Below is a small trained network, with its code and all its weights. Each question gives an input and a class and asks what happens when units are switched off, that is, made to give their printed mean instead of their output.

import numpy as np


def w(rows, s, z=0):
    codes = np.array(rows[::2]) - 128.0
    scale = np.full(codes.shape[1], s)
    scale[-1] = z or s
    return codes * scale


def f(y):
    return np.maximum(y, 0)


def log_softmax(a):
    a = a - a.max(-1, keepdims=True)
    return a - np.log(np.exp(a).sum(-1, keepdims=True))


def net(x, mask):
    res = np.array(x, float).reshape(1, 8) / 4 @ E
    y = f(res @ A[0][:, :-1].T + A[0][:, -1])
    res = res + np.where(mask, y, B[0][:, -1]) @ B[0][:, :-1]
    return log_softmax(res[-1] @ U[:, :-1].T + U[:, -1])


A, B = {}, {}
E = w([
[134,79,137,101,224,195,170,139,177],'x0',
[129,132,124,125,126,129,131,132,122],'x1',
[42,188,145,120,194,80,130,166,181],'x2',
[155,184,155,64,148,146,108,71,126],'x3',
[127,125,127,128,131,124,124,128,129],'x4',
[125,123,128,130,126,136,121,126,128],'x5',
[85,78,182,125,177,87,146,64,10],'x6',
[98,162,63,178,158,161,163,52,155],'x7',
],0.011)
A[0] = w([
[54,146,142,110,127,111,131,129,180,246],'N0',
[107,145,104,102,71,91,112,111,98,53],'N1',
[114,156,114,153,81,86,115,102,110,46],'N2',
[119,132,203,48,71,108,94,197,120,88],'N3',
[114,174,93,203,165,141,137,59,146,5],'N4',
[168,89,109,97,146,115,152,83,37,107],'N5',
[125,172,116,163,107,70,114,114,99,38],'N6',
[63,72,210,143,156,66,210,63,72,37],'N7',
[210,73,147,127,130,185,203,97,118,145],'N8',
[31,122,151,98,188,93,118,100,56,77],'N9',
[105,64,149,90,220,187,178,128,127,58],'N10',
[44,184,180,109,172,82,175,134,111,105],'N11',
[160,125,254,96,133,94,175,212,63,48],'N12',
[65,150,176,138,203,113,126,144,131,92],'N13',
[81,91,134,220,141,77,169,186,159,85],'N14',
[148,175,175,32,176,115,127,42,89,118],'N15',
[91,183,78,218,122,140,154,52,101,89],'N16',
[112,194,157,170,48,47,68,101,83,120],'N17',
[187,216,157,108,105,101,116,91,106,142],'N18',
[174,117,139,77,189,171,129,197,138,139],'N19',
[82,182,70,159,157,167,217,57,79,91],'N20',
[155,214,175,42,131,144,122,74,147,41],'N21',
[72,183,122,83,163,95,119,184,160,2],'N22',
[63,22,127,195,95,101,183,165,98,195],'N23',
],0.0093,0.0075)
B[0] = w([
[176,172,141,206,92,148,111,25,100,229],'N0',
[105,132,178,72,149,108,154,121,115,157],'N1',
[89,74,137,109,155,188,212,233,102,159],'N2',
[145,111,139,126,196,72,76,72,202,196],'N3',
[159,100,148,23,178,41,102,152,178,170],'N4',
[195,185,138,140,51,133,134,121,178,198],'N5',
[64,88,193,85,199,159,197,207,123,159],'N6',
[192,234,89,43,83,136,205,188,193,222],'N7',
[135,113,178,128,77,137,129,116,72,209],'N8',
[183,221,129,126,111,112,135,140,189,216],'N9',
[29,96,184,172,145,153,216,188,115,198],'N10',
[207,77,150,176,56,188,69,75,95,215],'N11',
[120,35,154,106,212,53,80,93,220,198],'N12',
[149,57,175,122,80,200,136,117,82,197],'N13',
[130,181,90,74,153,176,72,150,56,197],'N14',
[88,174,27,117,179,119,81,131,46,208],'N15',
[159,76,163,98,150,60,79,84,159,205],'N16',
[46,105,184,167,123,178,240,159,123,231],'N17',
[129,132,105,158,148,109,144,94,104,190],'N18',
[79,162,135,191,154,93,205,101,139,192],'N19',
[130,52,191,140,190,62,66,137,198,209],'N20',
[95,130,1,53,148,152,125,182,68,174],'N21',
[185,78,172,4,51,179,128,125,85,175],'N22',
[112,191,39,106,201,140,64,67,67,249],'N23',
],0.0082,0.012)
U = w([
[132,62,161,116,185,50,40,110,193,46],'0',
[28,134,189,159,163,180,219,145,98,33],'1',
[199,245,71,110,30,162,133,208,255,118],'2',
[209,46,183,115,16,180,79,67,6,36],'3',
[79,178,3,103,195,132,48,139,13,2],'4',
[112,168,139,187,128,118,89,71,98,240],'5',
],0.0087,0.01)

Each question gives the input, the list of numbers given to net, and the class t.
The units are the neurons (one row each of A and B). Each row of codes is followed by its name. A weight is (code - 128) times the scale printed after its matrix; where a second scale follows, it is the last column's (A, B and U).
mask holds one flag per neuron, in row order. A switched-off neuron (its flag False) gives its mean, the last column of its row in B, instead of its output. The means were averaged over made-up inputs and are rounded, as every weight is.
A unit's drop is (log p(t) with every unit on - log p(t) with that unit switched off) / (log p(t) with every unit on - log p(t) with every unit switched off).
The circuit of an input: a set's keep is (log p(t) with only the set's units on - log p(t) with every unit switched off) / (log p(t) with every unit on - log p(t) with every unit switched off). Starting from the 12 units with the biggest drops (on a tie, the unit counted first), units are removed one at a time, each time the one whose removal leaves the highest keep (on an exact tie, the one counted first), for as long as the keep stays at least 0.8.
units of the circuit, in order: the units of the circuit, biggest drop first
most important unit: the unit with the biggest drop
top k neurons: the k neurons with the biggest drops, biggest first
drop when u is switched off: that unit's drop, to one decimal
input [-5,5,4,8,-6,-8,-1,-1], class 4: most important unit	N21
input [7,2,-7,8,-2,-6,-1,-2], class 4: top 2 neurons	[N15; N21]
input [-6,7,3,0,7,-2,-2,3], class 1: units of the circuit, in order	[N17; N6]
input [-2,-8,4,-8,-7,-6,2,-2], class 4: top 2 neurons	[N23; N14]
input [-8,3,1,1,0,7,8,5], class 1: top 3 neurons	[N17; N6; N2]
input [-1,1,8,-8,4,8,2,-1], class 3: top 4 neurons	[N11; N13; N22; N15]
input [-4,-6,-8,2,6,-3,8,-7], class 2: top 2 neurons	[N7; N5]
input [-3,7,-3,7,-5,5,-1,7], class 0: units of the circuit, in order	[N20; N16]
input [-5,7,-5,5,4,5,4,3], class 1: units of the circuit, in order	[N17; N11]
input [-6,-7,2,-8,-5,-7,-1,-8], class 0: top 4 neurons	[N12; N3; N15; N21]
input [-7,0,1,7,2,1,7,-7], class 0: top 4 neurons	[N12; N3; N23; N10]
input [2,2,-6,7,4,4,7,6], class 2: units of the circuit, in order	[N5; N7]
input [1,1,3,-7,4,-6,2,7], class 0: top 2 neurons	[N20; N16]
input [5,-8,3,8,-4,7,-6,7], class 4: top 2 neurons	[N21; N12]
input [0,5,-6,-4,8,8,1,-8], class 0: units of the circuit, in order	[N12]
input [6,8,5,4,-5,-4,-3,2], class 1: top 2 neurons	[N10; N19]
input [5,-4,5,-5,-7,-7,5,-5], class 5: top 3 neurons	[N23; N11; N17]
input [5,6,6,-3,-5,-8,8,0], class 2: top 2 neurons	[N7; N9]
input [3,6,4,5,-2,4,3,-4], class 4: top 4 neurons	[N15; N21; N20; N17]
input [3,2,2,8,-2,3,-4,3], class 4: units of the circuit, in order	[N21]
input [2,3,-7,-2,6,5,2,8], class 0: drop when N20 is switched off	0.4
input [7,4,8,2,-3,-6,-1,-4], class 3: drop when N11 is switched off	0.4
input [2,-1,5,0,-6,1,1,1], class 3: drop when N11 is switched off	0.1
